Each row has a hidden value; after the row comes its group, the name of the range that the value falls in. Each part has its own.
[ -67  -34   29  -27  -95   -9  -29   -3   59   34  -73   -7  -22  149
  -82  -77 -117  -32   19   -2   11   -6  -88  -65   77    4  -21   17
  -37  -20   11   40  -49  123   57   76  -21   93  -13   -3    3] => (31)
[  63   58 -103   77   91  -56   50  -58  -37  -47   81  -62   22  -48
  -26  -22   69  -14  -23  -32   -8   -8  -43   -6  -39  -47 -130   66
   -9   31    0   58  -19   17   56  -23   51   27   19  -49   51] => (38)
[ -22 -278 -228 -609 -296 -587 -159  382   46   76 -239   93   63 -117
 -546 -547 -194  -60  214 -262 -398   16  446   46   29   24  443   30
 -206   36 -130   76  406  -52  168   53  426   13   56  147  217] => (44)
[  17   -1  -38    3  -32   63   17  -53  -14   59 -114  -16   -2   95
    9    6  -55  -18    0  108   94  -23  -81   -4   49  -61  129  -76
   33    0  -18 -125 -119   29  -57   79  136   98 -113   89   26] => (31)
[ 132   31  139    1  -19  -57  -34  -73   77 -144 -103   31    1   97
  -26   23  -18   19  -57  109   85 -207  -60  -65   98  -46  105  179
   77  100 -104 -115  -86   90   11   18   73  152 -128   61   74] => (40)
[ -61 -171 -222 -363 -243 -425 -115  277   74   42  -85   60   65  145
 -318 -312 -149 -160  173 -278 -298  112  128  -36  -36  164  -39   76
 -221  -64  -29  221  274  142  141   78  148   31  185 -143   53] => (44)
[  98  255  -65 -103  110 -225  122  -62  179 -210  313 -136   -1   63
   84  187   10 -302 -284 -268   74 -166  -11  -52 -345   38 -401  444
 -245 -165  108  137  189  379   73 -223 -174  117  360 -480 -128] => (27)
[  14  -10   76   27  -82   -9   -9  -93  -18  234  -16   54   76   42
  -71  -69 -124   45   28  -12  -32  -47   46  -70  100  172   40  -45
  -93   89   17  108 -118   28   53  149  124  -67 -149   54    2] => (38)
[  71  113 -147  143   41  -35   19 -134  -68  106  111  -70  123   11
   44  -32   44  -38  -11   -5  -14  108    5   99  -72   93 -235  -95
   -2   -2   34   82    3    3    8   45   95  -42   54 -179  -99] => (24)
[   2 -205  -15   14   64  217  154   85 -190  231 -232   92  -56 -265
  -89 -130   -7  198  140  230   25  -92  -38 -126  294 -161  507 -242
   -5  170  -34  -65 -233 -174  -37   81  282  -86 -414  501  215] => (38)
[  30  163  -16   84  103  -50   13 -196   70 -151  176 -124    0   -9
 -106   20    4  -31 -153  -76   73 -133  -17   16 -119 -122 -167  245
   43   65   25  -23  -48   25   40  -19   12  126   82   -2   92] => (30)
[-177   17 -192  220  -17   23   -3   27  -59  113   52 -167    5  127
  100 -164   45  -83  112  -78  -67  425 -209   80   10   24 -510 -288
  -39 -245  112  309  103  135  222   11 -309  -18  213 -435 -238] => (38)
[-294  383 -224  270  201  168   11 -158   83  154  180 -468   87    0
   75    9   51 -208 -136 -214  376  236 -248  392 -222 -397 -305 -259
   77 -402  279   35  171 -107  200  263 -285  121  226 -343 -143] => (22)
[ -17   11 -267   51  -15   42   44 -144  -75  159  161    6  119   -8
 -189 -145  -81  -34   20   27  -91   70   69   70 -100  115 -183  -75
  -12  148   90   62  -52  -58 -186   80  296  -55  116   88  -15] => (38)
[ 148  137 -316 -130  120 -306  138   74   82 -463  226 -152 -116  150
  163  178  169 -350 -174 -224  -39   50 -132  -75 -403  -70 -510  411
 -160 -233    3   71  203  418   42 -414 -174  229  455 -558  -79] => (38)
[-165  -30 -181  -12 -151  149   -6   -1   18  171 -135  -75    4  219
    5 -135 -152 -137   53  130   87  220 -127  121    8  -45  -39 -313
   30 -158   98  -61   21  104 -111   98   28  114   98  -96 -198] => (40)
[-135   41 -345  103  -70   -2 -123 -200  -39  101  139 -112  180  -62
 -399 -444  -99   28   57   90 -130  220  188  354  -81  -64 -239 -228
  221  157   74  -21  140 -247 -155  142  311   14  268  114  -49] => (28)
[ -88   21  -17   76  -22  167   22  -44   41    8 -120  -82  -51  152
   47   -6  -58  -57  -16  139  177   35 -218   24   68 -159   10 -114
   79  -93   41  -99  -84   93  -29   65  -64  161  -27   -7  -60] => (40)
[  50  -33  -53  -29  -82  -95   -5 -115   -4  -34   76   32    0   19
 -154 -163  -98   15  -30   47 -152   -6  143  -35  -22  105 -140   88
  -19  140  -25   41  -18  100  -44 -117  135   29  101    6  -29] => (44)
[ -57  -46    0   77  -77  115   10  -72   -3   50  -67   -1  -37  128
  -14  -87  -97    9   19  150   18   60 -103  -37  100    6  -80  -96
   32   12   19    2 -106  115  -35    9  -14   72   -6    8  -80] => (28)
[ -14    0   33  -47  -74  -81  -31  -63   42   36  -18  -22   -8   45
 -119 -111 -109   -1  -24  -35  -31  -43   57  -31   30    7   19   53
  -42   32   -6   25  -25   68   75   26   53   62  -17   21   29] => (44)
[ -46   99  -72  206   93  -51  -94  -39  -25 -122  -79 -230    6  -45
   -1 -166  150   60   37   26   75  176 -121  210   76 -319 -108 -156
  217 -120  -58  -38   98 -119  251   51 -137  136    7 -122   27] => (31)
[ -71  113 -109   84  -23   67   31 -119  -73  286  -17 -192   54 -122
  112 -190  -47  -31  -48   83   62  248  154  265  -29  -73  -10 -427
    1 -186   95   -7  143  -12   78  -34   -5  -48   58 -236 -286] => (22)
[ 201  -38   79 -141  -77  -31   63  -30   55  -88 -111  156  -27  226
   62  194  -90  -78  -71  126   67 -269  -88 -226   21  128  163  247
  -79  107  -94 -155 -207  248 -176  -36  211  142 -145   89   61] => (28)
[-171   37   25  -19   49   36   91  121   58  130  -52 -155  -82  -36
   48  -29  -40  -98  -20 -157  135   35 -161  -45   47 -175   33  -71
 -179 -255  127  164   74  139  267   51 -261   36  -16 -162  -31] => (22)
[ 113   45   99  129  148  -51   70   69    9  -17   13   54   54  105
   87  246  122  -16   44 -164   93 -201 -356 -266  111   81 -100  263
 -145   22  -19  222 -191  109  196  211  -84   -9 -229  -45  204] => (24)
[ 105  109  140   34  148   -9   88  -44   10   93    3  -26   66 -212
   -1   55   33   55  -95  -16  143 -271   13  -39   87  -86  218   99
  -81   54    3   16  -37  -29  124   87   76  -41 -221   91  107] => (27)
[ -35  -25  -63   -8  -94   62   -6   -8   38   34 -120   -3   10  176
  -19  -66  -89  -76   28  121   71   35 -125   18   52  -21    4  -89
   38  -30   14  -57  -33  106  -77   74   58  118    4  -22  -72] => (40)
[  -9  202  -14  352  198  205  109 -194  -30   18  156 -154   16   64
  209  195  115  -37  -92   10  215   35 -318   -9  -31  -73 -346  -12
   30  -83  108   95 -174   72   70   64 -200   34   -9 -189  -68] => (24)
[ -85   96  138  182  -52   71  -31 -230   46  200  132  -45   55  100
  -61  -62 -150   36  -52  -58   15    2  -18  -37   53  159 -248   -4
  -56   47  103  196 -127   81  114  141  -98  -40  -11  -81  -93] => (38)
[ -37   26   40  120  -16   93   20 -132   18  124   68   27   45  141
  -70   35 -101    3   -3  -17   41  -71 -144 -119   56  119 -138   66
  -54   92   66  112 -209   67   -9  174   37    5  -74   67   41] => (30)
[  20   97  -88  153   34  -65  -46 -111  -35   13   49 -113   72   24
   -6  -84   56    6    8  -26   -4  116  -33  106  -13  -28 -199  -71
   67  -22   -7   58   16  -31  116   60    3   31   32 -141  -29] => (30)
[ 160  202 -138   99  216  -69  113 -115  -35 -202  121 -188  -20 -138
  153   94  192  -75 -166    7  117  -28  -15  101 -175 -223 -123   97
   49  -78  -20  -97   61   43   53 -209   -4  108   86 -199  -12] => (24)
[  45   37   30   25   55  -58   46   17   10   90   17   12   60   24
  -17   68    4  -28   11 -126   42 -123 -119 -123   48   62   -6  115
 -134   15   22  145  -80   60  121  152   30  -22 -128  -15  104] => (24)
[ 165  137 -228 -127   -7 -312   10 -113   39 -252  177 -126   -8   19
   -3  -62   33 -177 -172  -85 -115   54  221  113 -316   -4 -279  201
  -30  -56  -46  -58  209  191  -14 -328   91  145  341 -344 -118] => (30)
[ -17   76 -129  155  -75 -138 -121 -138    0  -38   98 -109   87  130
  -56 -214    3  -24   23   -9 -127  252   26  160  -45   81 -452  -86
   94  -32   -6  127  119   61  101  -14  -63   50  236 -308 -170] => (31)
[ -23  -18   77  272   42  204  -63  -96  -73  126 -182    1   98   -9
  -84 -114   27  198  128  234  130  -28 -200   62  310 -135  153 -217
  233  151  -48  -66 -203 -223   27  317  118   19 -315  294  124] => (40)
[ 128  -85 -143 -193  -62 -263  -45   84  -27  -11  -85   77   90  -30
 -231 -151  -22   -3   84  -56 -145  -94  132  -16   14   36  189  101
  -41  137 -114  -27   49  -59   -1   79  362   29  -75  152  196] => (44)
[  80  180 -109  122  147 -103   48   89  -50   52  -71 -205   83  -32
  322   89  218 -124   -5  -76  163  165 -168  160  -31 -134  -98 -205
  -44 -333    0   66  189   66  266   30 -176   16  -16 -468 -152] => (27)
[  -6  121 -105  104   29  -18   16 -165  -21   41  116 -140   29  -34
   -4  -99   -7  -33  -78   -2    9  102   66  125  -94  -42 -192  -73
   25  -35   51   26   40   23   46  -55    8   29  115 -154 -104] => (38)
[ -39  103 -186  155   -1   45  -53 -207   -5   21  119  -90  113   90
 -142 -119  -39  -24  -19   60   18   89  -32  166  -77  -20 -257  -58
  142   78   52  -30  -30  -70 -110  123  148   70  139    4  -32] => (31)
[ 168  137  -55   81   77 -193  -61 -155  -64   35   61  -79  163 -190
  -98 -137   85   83  -33  -18  -39  -44  212  182  -22  -30   35  -14
   88  119  -80  -33   76 -185  100   62  248  -35  -75    0   66] => (24)
[   6   85   -5  192  109  134   26  -74 -111  240 -130 -112   85 -112
   90   -9   73   90   46   81  186   34 -102  118  142 -164  221 -296
   82  -44    5  -63 -111 -196  113  235   97  -31 -298   99   54] => (24)
[ 190   25  200 -112  -13 -168   43   11   21  161  -52  106   96  -90
   12   40  -55   28  -49  -53   -3 -274  133 -137  106  181  236  138
 -208   80  -55   88  -17  106  125   58  146  -92 -236   -6   39] => (27)
[ 124  158  -18   18   30  -87    3 -121  -40  166  -32 -112  115 -105
   96  -24   18  -18  -80   17   94   -7  162  180  -42  -32  151 -156
   -3  -67  -20  -94   71  -52   76   43  161  -14 -103 -124  -86] => (22)

Next part:
[  20  111 -206 -526  -89   27  248 -262   90   40   35   56 -104  -53
  161 -227   47  -87  309 -280 -199    9  160  207   23  -76  132  -97
   80  -40 -310 -312  -96 -127  151   98   -9  238   23 -108  219] => (76)
[-164  -77  -32   99   47   -9  -80  153 -356    8  -15  -61  174   59
 -136   22   28 -344  314  211    5  246   21 -170 -117 -232  -42 -289
   83   20   50  421   64  160  174   36  214 -496 -253  291  197] => (82)
[ 290   88   84   84   99  -28   44  257   79 -107  517 -294  -19  -59
  109  131   69  130 -360  -91  103 -347 -466  272  -30  127   71  389
  -50   24  156   16  134 -175  -54 -252 -308   -5   96 -455 -169] => (94)
[  93  126  -12  127  160   74  -40  117   99  -63  475 -336    2  -11
  230   46   62  128 -229 -135   97 -400 -336  354   46   86   54  370
   52  101  185  136  130 -145  -68 -213 -241 -177 -111 -434 -274] => (89)
[-140   37 -136 -183 -106  121   98 -175  117   72   68   53  -71  -69
  109 -181   74  -53  252 -121  -44  -46   41  206   13 -110   15  -96
  155   28 -245  -60  -35 -101  -44   49   80   48 -153  -92  -15] => (82)
[ -54  -49   50   70 -115   76  -47  110   38   -8   18   97  -49  -13
  -79   80  108  -71   69  145   60   51 -159    0  -34  -90  -33  -86
   35   -7  -69  132   26   -6  -92  -43   92  -67  -57    7  -24] => (83)
[   1  -52   23   12 -106  -29  -49   26  124  -52   75   91 -122   16
  -21   41  125   29 -107   72    4   95 -316   62   15  106  -22   58
   81  -61  -47  -28   44   68 -132  -88  -67  -39  193    4  -31] => (78)
[-197   42 -197 -228  -83  109  103 -260  132   85   71   35  -72  -68
  164 -252   66  -41  275 -168  -77  -42   77  243   39  -81   -4  -87
  217   23 -267  -83  -37  -62  -41   84   61   -6 -162  -84  -30] => (89)
[  68   44   97  127 -137  170   46  185  128  -76  159  -43 -119 -122
 -205   57   -2  -35  -38  111 -107  102 -222   60  -95   28  -26  187
  -64  -63  215  -62  -97 -102 -248  -47   28   73   65  207  127] => (76)
[-100 -170 -190  -46  224 -386   26  184 -722   12   87 -321  403   15
 -237 -110   -2 -432  218  249 -169  572   55 -349 -212 -143 -209 -294
  127 -219   46  386  108  442  345  144  118 -795  -88  505  347] => (83)
[   5   36 -180 -235  -71   25   50 -374   19 -191  -93   71  -68  -14
  -57  -29 -101 -188  130  112 -202   27  -18 -202  164 -463   23 -234
 -107 -300   -6 -359   95   13  452  111  -69  252 -481  -15  167] => (83)
[ -97  -80   24   78 -137   48  -46   44  115    0   53  105  -81  -50
  -59   16  120   -1   -8  134   61   49 -223   43  -21  -19 -105  -38
  108  -46 -111   65   32   38 -185  -22   42  -71   -8  -11 -106] => (95)
[ -30  -35   21   48  -12   14  -41  178 -240  -22   -5   -3   86   66
 -127   93   49 -271  228  160   -3  194  -52 -119  -91 -180   60 -200
   -8   26   35  281   43   45  151  -45  158 -252 -114  191  209] => (94)
[   2  -51   77    0 -153   59   -9  124   99  -36    8  144 -105  -44
  -96   98  104  -36   17  148   44   39 -181  -10  -44  -41  -53  -52
   18  -51  -86   41    4    2 -114  -11   37    8   43  -17   12] => (94)
[  81   44   -2  -16   -5  -20  -58    4  111  -84  177  -38 -110   81
   94   55  106   49 -149  -58  -20  -12 -344  167   65  139  105  179
   39    2   73  -46   67   -2  -38 -180 -157  -32  190 -102  -26] => (76)
[   8   43  -87 -289 -130   45  142 -128  118   12   45  105 -121  -47
   67 -113   72  -55  178 -127  -91   19  -25  147    1  -41   81  -65
   73  -23 -229 -186  -46  -91   28   22    1  169   55  -72  128] => (78)
[ -61   31 -316 -335  -64  -98  -81 -253  189  156 -384   62  -57  182
   71   59  380  263  -28   34 -317  456  226    0  311   46   -7   29
 -135 -310 -392 -277 -125   29 -172  -92  192  368  177    1 -379] => (94)
[  32  -21  104  -16 -135   99   -5  185   49  -48  -23  130  -84  -27
 -111  153   83  -91   84  161   43   15 -111  -42  -63 -101  -12  -79
  -43  -23  -32   96  -14  -31  -45   -4   71    4  -16   -9   81] => (78)
[-190  -16  -48   16  -86  133  -52  -66  155   16   45   64  -88  -38
   65  -51   88    4   99   45   37  -66  -89  137   30  -44  -92  -20
  162   13  -94   96   12   21 -153   34   44 -143 -150  -63 -136] => (89)
[  63   27   -6  106    1   -1  -52   35   70  -39  259  -92  -49   54
   82   33  110   37 -138  -50   38  -52 -371  191   46   62  114  155
   49   46   24   32  111  -80  -50 -242 -101  -24   67 -156 -115] => (83)
[-136   65 -134  -34  -33  176  -83 -372  118 -193  -13   53 -113   32
   71  -28 -109 -147  136   75  -82 -161 -106  -42  197 -392   42 -137
   16 -113  131 -144  130    4  330   53  -84   38 -575  -72   38] => (89)
[  -4  -66   64   35 -161   19  -14   85  159  -43   62  120 -140  -62
 -102   50  108   33  -95  130    5   98 -287   35  -33   81  -91   54
   64  -91  -51  -42   -2   47 -219  -31  -24    5  168   44  -20] => (78)
[ -36  -25   19   68  -12   31  -53  166 -207   -9    4   -8   77   71
 -105   91   64 -241  212  142    7  170  -61  -86  -70 -172   71 -177
   -7   42   24  276   43   18  119  -71  160 -225 -120  156  159] => (83)
[-105  -44   -5  104   12   26  -80  133 -231    0   22  -30  103   67
  -87   48   56 -257  231  150   28  161  -65  -81  -74 -183   27 -204
   57   51   30  333   66   67  118  -45  164 -335 -186  169  125] => (95)
[  47    6   -6   -1  -31  -41  -64   -2  104  -65  139    4 -107   74
   62   42  119   43 -136  -21  -16   49 -343  131   57  137   72  132
   63  -17   20  -36   71   31  -62 -166 -123  -45  204  -56  -33] => (76)
[-108   -6  -24   89  -81  108  -88  -53  104  -16   53   55  -74   34
   26   14   94  -29   54   58   33   -6 -191   93   58  -87   21  -33
   80   20  -37   71   57  -29  -67  -92   47  -45 -134  -40 -104] => (82)
[-159  -27   -5   31 -106  144  -45    6  145    9   26   84  -83  -59
   10    0   92   -8   95   98   59  -73  -85   90    1  -78 -117  -43
  119   -6  -89  114    2   10 -165   47   65 -117 -161  -69 -127] => (89)
[ -37   -9  -49  -17 -100   41  -50   -8  108   34  -38   70  -68   49
   -9   56  177   40   18   63  -45  136 -108   58   69  -22   25   -8
    0  -55 -143   -8   -6  -40 -125 -108   94   89   36  -16 -126] => (83)
[ -95  -15   47   95  -79  147  -67  128   11    1    9   54  -18   -1
  -53   90   86 -106  151  142   78  -17  -75   16  -37 -154  -24 -103
   28   47  -17  231   16  -36  -63  -24  136 -137 -192   -8  -31] => (82)
[ -30  -52   48   27 -147   65  -19   95  118   -1   21  121  -91  -46
  -72   70  129   -1   10  128   49   36 -174   32  -26  -36  -62  -36
   38  -43 -121   46    4  -18 -161  -32   60   17   19  -42  -70] => (83)
[  30  -10   68   24 -140   76    5  102  145  -66   75   70 -137  -62
 -110   62   65   -1  -52  105  -39   76 -237   43  -40   50  -44   88
    8  -75   47  -54  -36   -5 -184  -29  -16   32  119   78   53] => (76)
[-135   48 -223 -114  -26   40 -108 -192  131  116 -170    1  -28  146
  117   10  261  127   70   -5 -152  207   96  104  223  -41   41    5
  -18  -98 -220  -46  -40  -37 -121 -118  169  130  -60  -45 -311] => (82)
[  11   -6   28 -108 -127   45  -29   58  152  -34  -61  133 -140    9
  -33  103  138   29   -8   94  -32   81 -121   21   21   42  -37   19
   -5  -86  -64  -38  -44   34 -132   -5    8   42  134   -7   -6] => (76)
[   2  -26   69   28 -105   77  -36  146    8  -30  -10   99  -52   16
  -89  125   96 -107   94  142   37   64 -130  -31  -40 -101   24  -92
  -19    1  -35  133   15  -25  -19  -55   90  -38  -28   24   60] => (94)
[   3   -9   -7 -107 -115   16  -39   18  153  -24  -63  116 -131   29
  -23   86  155   52  -34   81  -60  125 -131   30   49   62  -29   34
   -2 -106  -82  -67  -36   44 -136  -30    6   56  158    5  -37] => (76)
[  31   32 -118 -171  -86   36   16 -327   50 -215  -61  104 -108   14
  -48   10  -94 -177   80  108 -153    0 -127 -171  158 -398   68 -193
  -95 -241   39 -325  116    6  421   48 -103  237 -393  -24  179] => (94)
[ -69  -80  -18   38   39  -82  -47  181 -399  -24  -30  -41  167   82
 -179   53   25 -370  282  210  -45  342  -16 -224 -132 -194   16 -285
   30  -16   56  349   62  175  243    6  181 -430 -110  349  315] => (94)
[ 281  101   78    5   97  -40   22  209  109 -136  446 -246  -67  -15
  131  135   70  135 -357 -106   59 -299 -451  260   -1  189   75  397
  -42    4  192  -32  106 -104  -40 -219 -341  -30  186 -392 -102] => (76)
[ -52  -76   56   49 -155   51  -26  100  107   -5   22  132  -87  -58
  -93   62  122  -13    2  159   60   55 -198    8  -40  -34  -98  -53
   62  -55 -119   62   15   19 -174  -13   55  -27   16  -13  -66] => (83)
[ -53   56 -179 -334 -123   57  213 -220   78   86   87   57  -67  -85
  111 -246   64  -90  302 -216 -119   17   83  215   -8 -115   93 -129
  130    7 -346 -203  -56 -156   50   45   68  191  -58  -90  110] => (83)

New part:
[ -42  132 -219  -83  -61  -62  -75  -57   74  120   63 -135  -38   44
  -63  -40 -178 -175 -132  -43   53 -155   -2   34   81  -17   95 -272
  131   60 -163  -24  123   11 -141  183   52 -266  214  134   33] => fuzu
[  38   40 -102   24  -31   66 -141  -70  102  -95 -107  -98 -209  103
   87 -162   -3   15 -100  205   -4 -125  -69   35  291  162  -88   12
  178  -77 -204   55  106   30  -91    0 -156  -66   87 -187  -91] => gimaf
[  33 -144  119   24  178 -107  165   81 -274 -166 -118 -411   89  -26
 -216 -272  -85  201  -49   43  179  -54   -2 -283 -225   38   90  156
  349  165   77 -198  -30 -272   -8 -412   50  182   26   53 -137] => Kulu
[ -30   45 -202  -40  -63   84 -246 -134  116  133  -82 -104  -82  179
   32  -94  -52   -2 -142   44   95   42 -127  -27   42  186   70 -114
  252  -43 -252 -156  -26  -36  -94  272   28 -255   84 -112   54] => Kulu
[ -35   90 -191  -97  -32  -13   18   63   22   81   50 -111  -29   -3
 -102  -90 -149 -217  -87   57    6  -53   57   17   77  -14  153 -269
   59   91  -85   55  162  -59 -116  166   89 -243  238  238  -16] => fuzu
[ -79   77  297 -130  -66 -174  131  121  -40  132  199 -147   51  -28
 -203  208  -83  -79  -38 -169   38 -392   35  -33  103  -14  -80  -19
   57  153  -54   -9  185  -50   38 -383  -13  185  151  114  -96] => gimaf
[ -94 -151 -156 -152  -26  148  -15   40   -3  104   33 -109   -1  -35
 -137   70  -25  -28 -151  -17   33  -45  125  -44  -66 -154  165 -159
  -93  166  -18  -53   50 -167 -112   33  276  -82   70  233  -13] => Lev
[  17   -2 -373  -63  -10  143 -119  -58   25   42  -77 -138  -14   82
   -4 -191  -83  -61 -142  135   37   98  -31  -50  -23   71  214 -174
  211   61 -155  -90   22  -99 -154  353   99 -342  124   75   65] => fuzu
[  -1   57  282 -235  -60  -10  104  131  -91   73   46 -213  -35  -68
 -188   26  -13  -49 -113 -174   25 -205  165 -184  -46 -283   86  -21
   76  106    0  -24  106 -125   35 -383   48  162   69  171  -88] => Lev
[ -86 -248 -366  -34   64  136   23  -73   21  -62  -11 -201    7  -18
  -71   32  -86   74 -175   56   39 -252   51  110  110  -74   29  -78
  -41  228  -83  -87   75 -199 -234   62  224 -144   67   56  -24] => Lev
[ -17  -48 -241  -76    9  149 -175 -112   60   63 -147 -139  -94  132
   21 -170  -24   18 -153   67   58   89  -37  -34   49   45  113  -84
  194   -7 -192 -147  -59 -164 -130  245  106 -272   50  -81   34] => dage
[ -11    1 -214  -62  -18  125 -206 -117   87   50 -151 -143 -152  129
   24 -188  -36    7 -160   65   73   67  -32  -39   56   33   95 -115
  189  -47 -194 -112  -30  -94 -123  197   69 -238   66  -74    8] => dage
[ -53 -110 -382  -24   89   51  -15  -33  -29   44  -44 -119   68   55
  -51 -154 -121  -81  -86  147   34   89  -26   33   34  114  172 -166
  125  127 -100  -89   -3 -218 -180  360  182 -367  149  113   45] => gub
[  -7  -98 -253  -13  -11  181 -201 -104   59   18 -116  -96  -74  130
   43 -117   20   89 -136  164   54   73  -86  -49   34  171   78  -19
  183    3 -179 -120  -36  -88 -113  202   62 -172   19 -105   13] => gimaf
[  37   55 -136   20    8   20 -111  -49   57  -51 -110  -76 -139  112
   77 -223  -38  -57  -64  224   -9   -4  -84   26  260  205  -20  -29
  222  -74 -194   41   64  -30  -92  146 -135 -188  123 -137  -54] => damo
[ -46  205  343 -193 -172  -48  -24  164   31  218  106 -117  -80   28
 -187   89  -34 -132  -68 -148   68 -128   48 -162  -42  -20   64 -125
  102   20  -81   -3  168   20  106 -275   -4  142  158  173  -86] => gimaf
[ -30  134  299 -129 -128 -121   40  101  -31  142  172 -171   44    4
 -181  172  -61  -31  -69 -162   82 -327  -11 -146  -36   30  -18  -13
  175  114  -81  -59  170   36   75 -360  -65  212  120   98  -64] => damo
[ -92  -14 -137   31  -15  -16  -23   45   91  -24   -2 -153 -145   19
 -102  -59 -133  -67  -89  123   77 -175    4   89  162  116  -27 -185
  -17   68  -86   62  201  -23 -121  -47   73  -48  204  112 -136] => gimaf
[-116 -100   81   73  223 -679 -302 -307 -270  220  213  592  -42 -117
  173  -17   88 -303  135  158 -166  401  157 -129  218 -211  -57 -202
 -296 -444  185  390 -448  224  -68   93  -39  -94  -63  211    7] => gub
[ 107    8  -30  -90  -18  -73 -146 -173  -80   32  137  259    8    1
  229   76  170  -89  -26  175 -246  -83   13  -58  353  -41  -69  120
   81 -130 -129  190  -84  140  -58   79 -265  -71  -64 -149   70] => fuzu
[ -17   38 -188   -2   -9   66 -182  -77   97   21 -148 -146 -169  139
   16 -225  -72  -23 -119  127   85   59  -73   -5  110  156   51 -126
  206  -62 -196  -65   25  -65 -109  179   15 -222  122  -76  -37] => gimaf
[ -95  -85 -197   36  -39   78  -37   71   82   -1   23 -122  -70   25
 -108    5  -92  -19  -89  177   78 -115  -29   58   72  209   28 -157
  -22  125  -78   26  194  -31 -108   25  119  -40  177  140 -105] => Kulu
[ -84  -71 -194   30  -54   99  -59   85   80   10   13 -110  -72   31
 -105  -19  -81  -24  -88  196   83  -54  -31   18   23  223   64 -168
   -5  106  -72   26  185  -15  -92   49  117  -40  174  161  -98] => Kulu
[  50 -152 -179  -12   69  108   -4  -94   -1 -179  -74  -77  -92   21
  112  -81   56   75 -102  213 -110 -234    8   88  385    8 -117  146
   82   45 -147   60   51 -112 -160  -32 -101  -64   -3 -214  -64] => Lev
[ -73  -41   53    5  122 -607 -268 -383 -192  222  323  514   39  -94
  212  208   83 -234   58    2 -202   -3   95  -43  334 -241 -169  -92
 -193 -313   36  295 -342  281  -98   31 -150  -64  -85   38   88] => fuzu
[ -37 -159 -365    3    0  220 -170  -49   30   50  -90  -97   21  117
  -11 -108  -13   72 -122  216   82  173  -99  -65  -94  250  182  -82
  165   82 -137 -152  -30 -133 -123  335  166 -237   55   22   42] => damo
[  -2 -122   21  -21  164 -204   44 -149 -268    5  -41 -453  235   45
 -196 -122 -149  261 -132 -235  264 -168  -88 -304 -357  -41   98  139
  504  196  -35 -450 -195 -258  -57 -266  100   49  -45  -54   45] => damo
[  -6  -85 -368  -10   24  163  -87   -4   10    1  -95 -121   -5   75
  -21 -199  -66  -30 -105  230   42  147  -44  -35  -18  173  197 -138
  163   80 -116  -67   33 -139 -143  331  124 -293  126   87   18] => gub
[ -58  155  300 -247 -143  -36  -25  106    1  267  109 -120  -24   28
 -187  122  -26 -116  -96 -234   62 -117   75 -171  -83 -130  102 -121
   99   50  -83  -79   85  -57   78 -217   73   74  112  168  -23] => dage
[  67   59  174  -92  -31  -61 -258 -113  -28   77  -19  255 -198   54
  192  -85  204  -99  -11  181 -165  170   45 -138  286  -37  -49   58
   46 -305 -103  206 -136  113   27  -14 -219    0  -62 -140  -34] => dage
[  -6 -262 -141 -110  -15   36 -249 -260 -126  237  247  374  263   42
  196  374  265   79  -43   97 -190   46  -65 -123   79   69   15  190
   11   -1 -109  -50 -298   40  -51  260  -10  -74 -221 -131  223] => gub
[  77  123 -145  -10  -71   50 -164  -87   93  -44  -61  -67 -149  109
  115 -155  -20  -49 -105  183  -27 -108  -91    0  251  160  -27  -27
  258  -84 -237   51  103   89  -87  127 -209 -153  105 -160  -19] => gub
[-102   63 -103  -59  -27  -23  -56   81   53  164   -1  -94  -53   66
 -131  -99 -139 -187  -60   56   85   91   -5    4   16  134  141 -274
   60   36  -96  -12   99 -106  -64  191  148 -226  232  205  -40] => damo
[  92  -32 -101 -145  -53   36 -208 -217  -66  139  139  236   99   58
  215  149  189  -26  -72   90 -202  -22  -37 -106  201  -17   18  129
  154  -74 -182   23 -162   77  -55  219 -167 -145 -115 -175  170] => fuzu
[ -39 -153    3    5   83 -360 -279 -293 -191  176  264  503   70  -69
  210  203  187 -112   46  148 -201  129   61 -121  205  -98  -80   11
 -171 -249   47  246 -326  229  -58   73 -105    2 -146   28   85] => gub
[-101  -81 -265  -32   20   49  -53   34   11  126    1  -85   37   55
 -110  -70 -112 -101  -75  116   74  116  -21    4  -38  157  176 -220
   51  110  -76  -68   38 -158 -116  283  216 -265  171  195    7] => damo
[ -34  -29   -7 -145 -122  201  -17  155   48   25   10 -117 -136  -51
 -133   15   15  -49 -138   76   11  -78  141  -89  -25 -110  135 -145
  -89  100  -14   80  200  -33  -36 -144  132   81  110  245 -114] => Lev
[ -55  141  275 -189 -172  -25    4  127   46  163  146 -118  -80  -17
 -170  175  -29  -99 -101 -158   36 -287   84  -95   30 -103    5 -107
   12   72  -74   29  205   42   53 -334    6  183  136  163  -92] => dage
[  -3  154  335  -88 -114 -132  100  173  -34   37  145 -183  -27  -32
 -181   91  -66  -58  -39  -58   54 -349   16 -121   51   50  -56   -3
  141   96  -45   55  254   64   82 -455 -133  275  162  118 -147] => damo
[   3  -74  -96 -107  -73   66 -245 -283   58  141   89   65   34  132
  161  233  122  119 -147  -56  -64 -249 -107   -1  227   33 -116  151
  173  -12 -276 -142 -123   26  -92   90  -95  -80 -115 -322  131] => dage
[  34   54  261 -177  -90    6   15   39  -76   20   27 -296  -42  -30
 -162   35   -4  104 -163 -195  100 -300   84 -252 -138 -226   43   60
  207  102  -45 -122   85  -34   38 -481  -17  264    5   50  -77] => Lev
